Below is a small trained network, with its code and all its weights. Each question gives an input and a target symbol and asks what happens when units are switched off, that is, made to give their printed mean instead of their output.

import numpy as np


def w(rows, s, z=0):
    codes = np.array(rows[::2]) - 128.0
    scale = np.full(codes.shape[1], s)
    scale[-1] = z or s
    return codes * scale


def norm(h):
    return h / np.sqrt((h * h).mean(-1, keepdims=True) + 1e-5)


def f(y):
    return y / 2 * (1 + np.tanh(0.7978845608 * (y + 0.044715 * y**3)))


def softmax(a):
    e = np.exp(a - a.max(-1, keepdims=True))
    return e / e.sum(-1, keepdims=True)


def log_softmax(a):
    a = a - a.max(-1, keepdims=True)
    return a - np.log(np.exp(a).sum(-1, keepdims=True))


def net(x, mask):
    ids = ['αβγδζηθλμξστφψ'.index(c) for c in x.split()]
    T = len(ids)
    res = E[ids] + P[:T]
    r = norm(res)
    for j in range(3):
        rows = slice(3 * j, 3 * j + 3)
        q, k, v = (r @ M[0][rows].T for M in (Q, K, V))
        z = softmax(np.where(np.tri(T) > 0, q @ k.T / 3**0.5, -1e9)) @ v
        o = O[0][rows]
        res = res + np.where(mask[j], z, o[:, -1]) @ o[:, :-1]
    y = f(norm(res) @ A[0][:, :-1].T + A[0][:, -1])
    res = res + np.where(mask[3:15], y, B[0][:, -1]) @ B[0][:, :-1]
    return log_softmax(norm(res)[-1] @ U[:, :-1].T + U[:, -1])


Q, K, V, O, A, B = {}, {}, {}, {}, {}, {}
E = w([
[166,127,127,92],'α',
[83,104,122,121],'β',
[131,126,121,80],'γ',
[94,116,119,134],'δ',
[103,98,115,156],'ζ',
[100,140,144,159],'η',
[124,142,121,193],'θ',
[205,25,90,134],'λ',
[109,122,143,117],'μ',
[109,118,125,159],'ξ',
[107,81,78,2],'σ',
[121,116,117,180],'τ',
[113,178,115,130],'φ',
[100,146,47,123],'ψ',
],0.026)
P = w([
[18,209,190,140],'0',
[62,223,201,163],'1',
[111,233,198,170],'2',
[153,235,222,196],'3',
[177,236,239,201],'4',
[170,230,254,179],'5',
],0.0067)
Q[0] = w([
[113,166,170,169],'H1',
[85,107,102,141],'H1',
[198,5,106,137],'H1',
[133,130,43,94],'H2',
[68,217,191,162],'H2',
[51,189,134,191],'H2',
[198,88,144,99],'H3',
[145,229,137,103],'H3',
[156,241,53,59],'H3',
],0.014)
K[0] = w([
[148,178,76,158],'H1',
[135,110,96,97],'H1',
[28,201,182,80],'H1',
[61,138,84,85],'H2',
[141,190,110,176],'H2',
[122,200,93,127],'H2',
[121,130,184,115],'H3',
[110,249,76,149],'H3',
[104,210,85,106],'H3',
],0.014)
V[0] = w([
[154,95,25,133],'H1',
[140,152,113,218],'H1',
[170,3,200,141],'H1',
[128,211,154,127],'H2',
[105,179,24,86],'H2',
[62,123,44,67],'H2',
[84,73,173,65],'H3',
[249,71,72,106],'H3',
[186,105,165,144],'H3',
],0.012)
O[0] = w([
[251,132,64,165,148],'H1',
[104,92,75,79,169],'H1',
[113,110,156,223,10],'H1',
[113,225,168,128,176],'H2',
[121,174,88,176,209],'H2',
[197,161,136,175,182],'H2',
[115,76,172,127,79],'H3',
[104,99,78,193,38],'H3',
[60,121,143,130,58],'H3',
],0.014,0.013)
A[0] = w([
[55,35,119,88,213],'N1',
[56,155,140,154,132],'N2',
[112,173,220,100,120],'N3',
[86,146,75,237,88],'N4',
[144,191,97,252,165],'N5',
[102,100,156,56,2],'N6',
[146,135,178,142,112],'N7',
[202,84,144,90,243],'N8',
[124,90,15,107,228],'N9',
[104,121,150,189,99],'N10',
[176,192,73,119,168],'N11',
[73,104,66,174,174],'N12',
],0.015,0.0077)
B[0] = w([
[170,93,69,184,150],'N1',
[117,73,85,51,129],'N2',
[129,89,106,237,172],'N3',
[6,225,162,119,142],'N4',
[90,29,189,48,191],'N5',
[132,109,125,77,136],'N6',
[154,103,105,136,126],'N7',
[118,77,61,159,189],'N8',
[169,144,35,228,191],'N9',
[103,158,135,57,127],'N10',
[198,67,137,91,254],'N11',
[130,201,101,160,137],'N12',
],0.012,0.015)
U = w([
[92,140,141,179,220],'α',
[158,45,193,186,89],'β',
[169,181,179,223,125],'γ',
[158,117,222,117,89],'δ',
[131,41,76,217,36],'ζ',
[62,145,155,111,196],'η',
[67,138,73,109,78],'θ',
[101,105,106,170,82],'λ',
[125,93,193,124,188],'μ',
[95,36,155,53,164],'ξ',
[183,5,163,138,47],'σ',
[96,31,64,112,3],'τ',
[103,222,171,83,90],'φ',
[195,144,75,118,174],'ψ',
],0.02,0.0052)

Each question gives the input, a string of symbols that net reads in full, and the target symbol t.
The units are the heads (3 rows each of Q, K, V and O) and the neurons (one row each of A and B). Each row of codes is followed by its name. A weight is (code - 128) times the scale printed after its matrix; where a second scale follows, it is the last column's (O, A, B and U).
mask holds one flag per unit, heads first, then neurons. A switched-off unit (its flag False) gives its mean, the last column of its rows in O or B, instead of its output. The means were averaged over made-up inputs and are rounded, as every weight is.
A unit's drop is (log p(t) with every unit on - log p(t) with that unit switched off) / (log p(t) with every unit on - log p(t) with every unit switched off).
The circuit of an input: a set's keep is (log p(t) with only the set's units on - log p(t) with every unit switched off) / (log p(t) with every unit on - log p(t) with every unit switched off). Starting from the 12 units with the biggest drops (on a tie, the unit counted first), units are removed one at a time, each time the one whose removal leaves the highest keep (on an exact tie, the one counted first), for as long as the keep stays at least 0.8.
units of the circuit, in order: the units of the circuit, biggest drop first
most important unit: the unit with the biggest drop
top k neurons: the k neurons with the biggest drops, biggest first
which heads matter: for each layer, one digit per head in row order, 1 if its drop is at least 0.15 and else 0, layers parted by /
drop of u: that unit's drop, to one decimal
input ξ ψ β τ η, target τ: which heads matter => 110
input η β τ ξ ξ δ, target ξ: units of the circuit, in order => H2
input σ ψ φ τ ξ β, target τ: which heads matter => 110
input ψ λ γ β, target α: units of the circuit, in order => H3; N4
input τ ξ ζ, target τ: top 2 neurons => N1; N11
input ψ α τ ξ, target τ: units of the circuit, in order => H2; H1; N1
input ξ ξ β α, target ξ: units of the circuit, in order => H2; H1
input β τ ξ δ, target τ: top 3 neurons => N1; N3; N5
input λ δ τ η ψ, target γ: which heads matter => 100
input γ φ γ ζ, target φ: which heads matter => 100
input ψ ψ β ξ ξ τ, target τ: which heads matter => 010
input σ λ α φ ψ θ, target ξ: which heads matter => 000
input γ β ζ, target ζ: which heads matter => 110
input β φ φ φ ζ ξ, target φ: most important unit => N5
input ξ ψ φ ζ λ φ, target δ: top 2 neurons => N5; N9
input ψ β λ γ β γ, target σ: which heads matter => 100
input ψ ψ τ μ ξ γ, target ξ: top 3 neurons => N9; N6; N12
input ζ ξ λ ξ μ φ, target δ: top 3 neurons => N5; N9; N8
input γ φ ζ ξ, target φ: drop of N11 => 0.4
input η ξ ξ, target ξ: drop of H3 => 0.2
input ξ ξ φ δ η, target φ: drop of N10 => 0.0
